Each row is followed by its class number.
[ 228  -74  117  -86  146 -416   25  109  -24  118   -6  280  -12   -5
   61  108  141  374 -117 -113  111  -44  197 -147  216   42  222  395
    7 -151  -37 -512 -173  193   12   15  -27   62]
4
[ 165  221  -69 -218 -319 -176 -193  120 -340  -18 -168   61 -164   87
  -55 -230 -336 -197   -8  181 -266 -259  158  -66  -98 -300  -22  568
  361 -178  -35  -36   15   37 -217  403 -126    5]
8
[  67 -132   66  -27  -64  472  -10   40  177  -67    2 -278  -45 -124
 -196  -39  -22  203  134 -103   61   69  -38   71   18  -14  -18 -426
 -193  -91 -268  148  217   -2   41   20  236 -113]
10
[ 131   69   16 -103   96  -97   49   19 -108  158 -175  186 -134   92
  -64 -221 -124   43   75   14  -22  -62  124  -53   71 -153 -121   75
  -48   -1   13 -270  -53   61   16  265  -79  -38]
9
[-133 -104   97  -33 -172  261   30  211  148 -123  121  -86  222 -124
 -433  -84   40  220  -34   80 -160  -40   80  -13  -28 -145  349   39
  220  -26  103  176  421 -180 -220   13  326  -95]
2
[ 178  127  -13 -122   42 -125   65   47  -83  148 -117  197    2  135
  -34 -275  -67   40   16  -54  -48  -92  175  -51  -13 -194  -39  158
  -74  -15   59 -165   53   25  -11  134    3  -26]
5
[-203   25   80  -15  134 -128  133 -102 -224  151 -317  531 -175  148
  -13 -343  -22    3    3  -99  -63 -156  152   11  -44  -92 -521  140
 -193  -24  104 -261 -199  294  -22  294 -190   16]
5
[  57 -131  165 -120  -57  229 -199  148  -13 -146   13 -232 -236 -201
 -456 -108 -135  180  181   67  129   42 -219   84  -19  191   13 -560
  -28  -72 -137   19  179   27  102  229  289 -262]
2
[ 116   81 -192   -3   68 -116  -24   72  -49 -132   -6 -187   85  -15
  -91   80   -5   -2   -6  174 -179    9   30   11  -87   67  376  417
  232   64  219   74   81 -141 -135  -87  -29 -168]
5
[  95  -83  108  -49   -1  424  -48   38   53  -51   67 -220   75 -112
 -265    8   67  255  179    0   60   11  -15   17   37   49   17 -258
 -146  -57 -149  -56  135  110  108   97  262 -118]
7
[ 171   39 -156   39  121 -135    1   73  -12  -86  -36 -179    3  -29
 -162   80  -10    3    7  198 -172    4   33    7   -8   25  411  501
  238  122  216  -35   72 -195 -180 -222  -50 -209]
0
[ -47  -92  -45   51  -80   82   51  128   47   21   25  -34  172 -142
 -141  -26 -156   27   96 -215  -45  -39   85  -30  -77 -133  128  -72
  227  -95  125 -128  -33 -107  -46  -39  126  -33]
3
[ 284  -22  -67  -47   57 -891 -118  230 -248  -20 -453 -102 -321  -49
  -29 -118 -309  384   49 -246  144  135   92 -304   58  -15  607  395
  327  192  391 -465   66  262  -80 -235   90  -99]
11
[  98  -45  163  -72  110 -403   89  101  -29   56  -55   -8   71  -40
   97  224  102  253 -100 -103  131 -126  240 -140   97   89  281  355
  109 -111   88 -441   25  338  127   46   12    3]
0
[  94  100  137  -40  273  438  116  116  155  -84 -132 -515  -15  -60
  -94  -35  -71  293   16  310 -149  190   63  197  -56   46  173 -375
 -153  122  -33  192  104  173  120  103  234 -135]
6
[  71  -99    3   -2   20 -132 -125    2    4   15   50 -150   72 -150
   52   12  113   81  -59   52  103  -64 -219  -65 -100  148  138 -177
  -33  100  115  -29  289 -327   28 -314   42 -173]
11
[ 238  -38   83  -42  -20  437   11  142   67  -83   18 -354  -62  -85
   81   92 -169  125  168  -29    2  -37   53  113  -46  -17  -20 -228
  -77  -64 -186   38   28  120  177  128  257  -67]
0
[ 147   46   -8  -79   54  -91   76    0  -93  102 -103  194  -69  131
  -22 -193  -95  -12   53  -19  -29 -106  160    5   13 -114 -118  127
 -111   20  -33 -220  -48   39   45  198  -95  -86]
4
[ 150  -44   42  -53   18  282   19   65  215  -86   38 -351    7  -40
 -245   10  -90  174  161   94   -2   86   41   94  -56  133  177 -325
  -29   26 -112   35  124  171  141  109  172 -249]
4
[ 215  -85  -29   83   97  103 -153   22  109  -52  194 -195  143 -135
   35  -51   71   40   24   11   73  -52  -51    8  -71  153  279 -553
  -66 -127  -43  -70  286 -345  234  -66  202 -276]
10
[  74   22  -40  -17  -67   17   51  105 -104   57  138  157  175  -54
 -247 -122 -236  123   82  -45  -38  -78  111  -84  -30 -119  249   75
  324  -43  182 -258   15  -86  -61   47  117  -43]
8
[ 201   15 -166   25   66 -109   -8   51  -57  -84  -73 -226   22  -13
  -57   62  -39   59    6  170 -172   10   30  -11 -103   40  476  436
  212  191  216    8   91 -170 -158 -167    9 -203]
10
[  87 -100  163 -163  185 -353   92  139   26  209  -91  133    8   24
 -144  138   83  432  -12  -19   48 -161  140 -229  340   20  264  356
   79   64   37 -471 -127   78  -12   80    9  145]
1
[ 180 -220   13 -120 -161  664  -72  144   16 -157  160 -263 -149 -154
 -281  117 -113  265  256  -50   65 -111    8  113   97   85  113 -320
  -15  -12 -265  -96  -44  -23  142   94  176 -162]
10
[ 127   68  -34  -90   30  -33   78   -7 -104  119 -158  162  -98  138
 -117 -158 -149  -46  112  -49  -11 -131  141   23   22 -148 -203  169
  -73    4  -68 -257  -25   20   20  277 -123  -63]
3
[ 266  -73  225  -12   20 -215  -96   73    4  277 -112  380  152   70
 -175  162   70  253 -111 -151   96 -190  276 -292  172  -28  305  311
   31 -357  -80 -517 -194  446   11  120  216  157]
0
[ 155  -83  -17   -7   12 -179  -98   39  117   24   46 -132   17  -60
   87  -13  103  127  -54  -36  139   37 -160 -103  -41  182  284 -375
  -52   99   29  -45  320 -246   92 -165  120 -115]
1
[ -69  -38  -23  100  -14   84   51   79   34   46   48  117  222 -112
  -87  -38 -109   13   76 -119  -25  -55   56  -56    3 -181  183  -24
  242    0  113  -73   53  -62  -71  -23  124  -37]
0
[  46  -49  -24 -108   16  121 -206   47  108  -21    9  -82   64 -147
 -129   18   55  141   -8   36   93 -214 -184   24   -7  167  123 -239
   76    7  -39  -97  229 -220   30 -116  -44  -78]
7
[-194  -40  -65  136  -86  120   37   41  -47   20  -22  -20  138  -69
 -263    4 -144   19  125 -238  -31  -17  109  -34  -40 -131  125  -69
  171  -39  131  -82  113   -8  -35   30  119  -22]
2
[ 173  -13  -38  -36   38   -8 -123   20  -11  -27   41 -226  121  -95
  100  -67  100  117  -68  -34   57  -58 -130  -59  -71  141  256 -264
  -32   65   86    6  323 -272   81 -109   88 -122]
11
[ 125  -50 -157   16  100 -139    4   47  -43  -55 -102 -198  -25  -26
 -163  137  -63  -34   84  181 -181  -92  160   19  -75  118  410  360
  155  131  118  -28   66 -152  -83 -102  -46 -240]
6
[ 260 -118  101  -69  186 -366  102   88  -11  197  -77  164   13    9
  -54  -32   77  404  -61 -298  107 -107  256 -204  222   40  336  124
   38 -147   16 -645 -101  170  102   -2   43   29]
9
[ 128   57    4  -72   98  -89   54    5 -125  149 -106  232 -128  140
 -132 -151  -74   30   60    7  -26  -76  166  -25  -10  -68 -133   82
 -117  -30    2 -277  -74  124   67  182  -59  -43]
6
[ 200  -41   -1  -50  161 -107  -44   22   22  -22   34 -118   30  -43
   98   23   68  153   -4   80  112  -92 -136  -14  -20  186  296 -153
  -15  195   80 -141  283 -244   92 -112   35 -150]
3
[ 159 -110  155  -52  -34  422 -132   17  -73  -83   18 -113  -26 -233
 -216 -137   28  284  -24  -19   54   24 -138  -71  158  -46  295 -229
  -37 -122  -37   64  194   42  -79  -20  185 -111]
11
[ 264   89   -8 -131  184  208  -61   12  126 -215  -19  -16 -264    5
 -351   53  -18  265  111  488  -23  115   67  188  116  221  555  242
  155  128  -31 -156  179  252 -100  304  104 -258]
9
[  97  -83   81  -96  182  -35  -56   43   69  -95  -82 -277  -71  -43
 -273  -10  177  200 -145   77   30 -119 -135  -59    6  330  304 -185
   -8   62  175 -146  365 -213   25  -19   10 -248]
0
[  97  -68  119  -85  153 -420   -5   87  -30   82 -110  178    9    6
   39  132  119  346  -17 -181  174 -119  239 -130  179  117  141  327
   26  -96  -42 -578 -117  263   95   48  -16   45]
8
[ -15 -125   68  -61 -121  100   29  139   15  -63  -39 -196  103 -114
 -292  -30 -143   -3   52 -182  -38 -109   47    2    7 -145  141  -77
   98  -33   -7   19  240 -223  -89  149  174  -70]
3
[-561 -235  251  -10  -55  317 -167 -188  442  -42  652   43  358  -45
 -443    5  688  257  111   12  321 -178 -302 -125  488  106  321 -899
  -95  207 -329  -16  298 -160   87 -425  491  220]
7
[ 209   46 -105   13  349 -259  -12  204 -141  -25  103  204  149 -139
  -28   73   -5  174   44  237 -187 -128  -60   61  -43   -5  432  419
  393  109  182 -162  -18 -174 -129 -343 -200 -249]
4
[ 207  -55 -216   98   84 -199   50   85 -101 -151  -83 -207  -50  -74
 -193    9 -179  -54   64   81 -195   25   28   38 -105   79  405  451
  329  151  259  -27   16 -167 -159 -154  -83 -359]
0
[-145 -198   58   42  -31 -157 -160  -81  137   22   27 -225 -101 -130
 -231   77  196  124    4   28  187  -57 -282 -147   51  247  212 -394
  -27  149   42  -13  417 -249   10 -308   18 -231]
1
[ 235  -51 -101  -84 -151  227  -24   12  -92   76  -57   73   19  140
 -138 -129  -62   14   63 -200  -55 -282  138   12 -120 -117 -188  145
 -161  -15 -140  -98  108 -105  -35   83   -3  -67]
10
[ 143  -21 -176   47    0 -231  -23   61  -61 -120 -102 -206  -28  -37
 -171  108 -115  -37    8  200 -196    3   30    3 -121  112  513  408
  302  140  198   93  130 -129 -173 -154  -67 -303]
5
[ 141   12 -165   98   70 -222 -105   16  -82  -10   61  251  110   -3
 -183  -96  -57  -19   21  262 -128   46 -118  -74  -72   31  342  290
  256  136  254   36   56  -26 -185 -141  -27 -143]
0
[ 175  -81  128  -86   76  399  -20  112  124    5   52 -170   42  -97
 -239   12   10  322  137    7   23   37  -23   24   75   26   89 -253
 -122  -23 -157  -45   83   21   70   72  297  -36]
6
[ -55   -7   62   50  -54  242   71  127  103   -8   -4  -91  120  -77
 -117   -9  -81   70   -7  -18 -147  -56   84   -1  -32 -187  204   15
  254  -58   78  -32   65    3  -83   86  190  -33]
0
[  78 -134  106   -5 -105  397  -53   74   95 -180   78 -344  -77 -202
 -183  -13  -40  215  103   -6   42  183  -58   48   -3   62  161 -434
  -37 -106 -114  100  192   71   77  -64  236 -178]
10
[  93  -71  -15   -8  -15   31 -181   13   37   23   94 -106   44 -118
   45  -91  165  138  -55  -44  135  -57 -252  -83  -88  133  160 -446
 -136   22   29   47  370 -297   88 -202   79 -142]
4
[-145    2  -78   26 -132  -59   43   94  109  -54   19   54  138  -33
 -113  -92 -158 -106   25  -62  -30    6   31  -79 -129 -155   98   16
  279  -63  183  125   57  -18 -101   34   70 -103]
4
[ 252   42 -142   88  327 -324  181   12 -274 -192 -163  -93 -218   77
   60 -142 -209  -50  -51  417 -340  242   70   77 -154  -47  340  559
  -25  277  412   82   67 -138 -240 -104   44 -165]
6
[ 134   76  -64  -63  -29   49   78  -48 -194   74  -35  157 -166  152
   14  -68 -149  -79  185  -52  -19 -176  233   50   75 -148  -40  231
  -57  117  -69 -192  -52   84   80  228 -162  -68]
4
[ 414 -265  -70 -359  150  473  178  280  378 -181  220 -347   23  -75
 -125  104 -328  -97  366 -122 -184  -33  228  309   86  202 -396 -391
 -185 -271 -451   12 -518 -231  256  111  -15   85]
6
[ -84   41  -88   94   27  -82  -29   23   70   63   43 -145  127  -79
  -40 -145  -66   37   49  -28  -62  111  -11 -101   -6 -172  305 -133
  186    7  264  -85  126  -68    3  -10  127   -6]
2
[ 158  -94   12   -3   67  -28 -131   -4    6   83   43 -185   59 -112
  -28  -15  174  220   -8  -31   73  -10 -165 -100  -50  165  180 -278
 -103  101   59 -192  303 -272   92 -227   71 -142]
6
[ 312  -84   51   44 -100 -416  323  107  -93   77  115   45  206  175
  -18  221 -217  -24  151 -171  407  237  162 -187  103  -47   70  274
 -232  -75   39 -491 -301  102  494   -7  498    1]
5
[ 198  -68  138 -102  103 -379   49   57 -193  192   13  355   32   57
   -7   -2   26  345  -69 -181  150 -179  192 -215  195    0  158  279
   22 -141  -35 -564 -195  277   65  114   16  118]
8
[ 128  -89 -220  204 -138  207  -87  127 -310  -72   88 -145  277  -32
  258 -104 -291   16  226 -608 -207 -165  108   23 -149 -179  -88 -240
  -50   53  139   58  135 -324  146  -60  246  276]
5
[ 455  -93  145   13 -357 -172  -71  148 -376  119 -139  200  224  -83
  311 -141  -22  154 -388 -300 -216 -148  288 -201   46  -85  356  550
  180 -383  -15 -114 -427  341   36   63  -21  156]
1
[ 125  205 -124  -60   -1 -132  -78   24 -195   52   21  209   86  108
  160 -248  -94  -77   74  -79   49 -125  -56  -78  -25 -254 -192  133
   -3   30   42    0  194 -142   27  258  -60  -18]
4
[  77   -8  -50   11  -37   -4 -221  -31  110   19  101 -246  172 -127
  149   10  174  137  -10  -88  180  -37 -259  -57  -89  156  198 -408
  -31  139  -16   54  470 -280   99 -162  138  -96]
11
[ -83 -244  -78   48  -86  -37   25  -39  -56  206  -80  660  205  -19
 -212 -189 -176  -38  114 -280   77 -100   81 -225  -36 -154   81 -117
  -25  102  133  139  108  -15 -266   -5   10   59]
10
[ 163 -135   97  -60  -67  365  -45   71   46 -157   89 -171 -109  -86
 -269  -26  -56  182   92   19   33   57   -8   60   49   75  130 -192
  -54  -66  -98   51  115  119   28   74  168 -169]
2
[ 115  -76  101  -58   26  331   -3   90  161  -73  -68 -332  -61 -100
 -256   17  -79  212  164  -63   51   93   42   42   17  114  175 -332
  -69  -75 -108  -18  157   82  112  113  225 -154]
8
[ 165   -9 -203   27   67 -216  -15   69  -51  -90  -61 -148   37   20
 -229   96  -65   40   49  154  -99  -16   38    1  -50  117  412  502
  220  177  196  -95   91 -171 -116 -131  -37 -243]
2
[ 282   42 -202   45   93 -174   13  131  -43  -69   49  -29   70  -18
  -54  125 -132  -67   42  115 -122   12  -40   11  -55  -57  294  562
  268   87  166    2   13 -273 -185 -191  -14 -142]
0
[  56  -66  108  -27   41   96  -53   68  -98   26   15 -159  105 -170
   30 -198  115   56 -143   96  -19   69 -208  -39 -186   90  -46 -552
 -246 -133   94   78  175 -240  110 -101  127  -91]
3
[ 127  -62  146  -70  133 -487    4   85  -30  112  -84  151   80  -15
   12  156  125  312  -86  -98  112 -114  217 -150  189   78  181  370
   68 -144  -18 -566 -104  209   80   48   -9   -2]
5
[ -35  -22  -91   88   36  -98  -17   71    2  -36   32   -8  193 -153
   15  -47  -76   66   83 -145  -88   -6  101  -42  -41  -81  246   89
  321    7  225 -236  -11  -54  -98  -64   97  -46]
1
[ 137  -36  164   17  252 -437   87   49 -179  179  -27  377   40  -38
  180  -21  125  333  -68 -147  132   18  110 -195  232  -66  111  168
  -12  -96    9 -558  -91  254   73   64   -9   88]
0
[ 127  -96   64 -104  -20  283   39   60  164  -92  -51 -229 -103  -17
 -143  135   -9  129  197  -52  148   36   39   88   44  105   86 -142
 -145   91 -181  -14  158   86  108  100  141 -136]
3
[  79   75 -253   -6  229 -214   22   73   36 -101 -149 -183   39  -13
 -192  104   42   37   38  287 -133   34   76    2  -33  108  618  559
  225  232  336  -25   43 -157 -165 -162  -21 -206]
7
[  67   52   23 -145   51  -79   83   78  -33   47 -254  102  -97  101
  -81 -130 -144  -96   30  -83  -25 -155  294    6   19 -105  -28   48
  -29 -103  -16 -194  -41   93   34  236 -111  -47]
3
[ 131 -186   98  -47  -46  333  -68   52  124  -88   11 -262 -106 -153
 -285   11  -37  207  111  -19   71   51  -84    1   37   69  109 -292
  -90 -120 -128   50  146   60   51  -25  154 -199]
10
[ 100  145 -142   47   55  120   64 -108  -99  -41  -98 -324  -81  179
 -254  212   72  -85   82  293 -179  -25   31   96  -43  155  391  335
   96  340   53   59  210  -58   -5  -98 -195 -282]
9
[ 305  -43 -100   22  -95  231 -350  -78  160   92  208 -331  438 -220
  250 -162  277   93  -24  -78  147 -166 -350  -89 -156  131  214 -617
 -139   72 -142  208  627 -536  146 -294  137 -225]
7
[  83 -117  120 -107  104 -249  -36  105  -25  118  -71  239  119  -13
  -39   43  286  379  -96 -211   75 -145  227 -161  172   56  210  217
  -81 -208 -122 -428   -3  244    7   76   77  124]
2
[ 161 -136  127  -68  -35  470  -59   50   32 -136   54 -196  -40  -96
 -275   73  -79  197  164  -64   95   10  -44   96   30  194   94 -323
 -142  -23 -235  131  107   84   59  178  281  -96]
8
[  70  106 -209   60   34 -274  -22   63 -145  -89  -45   87  123   42
 -258    2  -72  -22    4  197 -133  107  -82 -131  -93   -6  484  494
  328  122  362  130  154  -79 -253 -168  -11  -95]
3
[  86  -12 -201   -5    8  -60  -81   36  -75 -159   96 -152  -77  -34
 -254  -15  -29  -10   56  230 -163  -10  -81    2  -59   85  405  332
  252  141  247  121  152 -213 -205 -156  -45 -215]
2
[ -31  -32   17   78  -51   78   33   77   48   67   70  145  182  -84
 -200  -98  -76  128   27 -103  -58   37    7  -80  -28 -123  270 -106
  248  -31  123  -88   18   -2  -86  -42  138  -54]
4
[ 157  -70   72  -37  121  -26  -67   60   39   46  -40 -215  113 -126
  -22  -33  201  162  -84   -6   89  -56 -131  -75  -27  156  162 -214
 -132   62   99 -137  336 -301   95 -205   53 -200]
0
[ 142  -56   -6  -77    5  -37 -109   25   52  -52   79 -171   27  -62
  -27  -78   93  166  -61   47   74  -84 -137  -34  -49  194  178 -227
  -25   81   51 -106  280 -256   66  -96   39 -180]
4
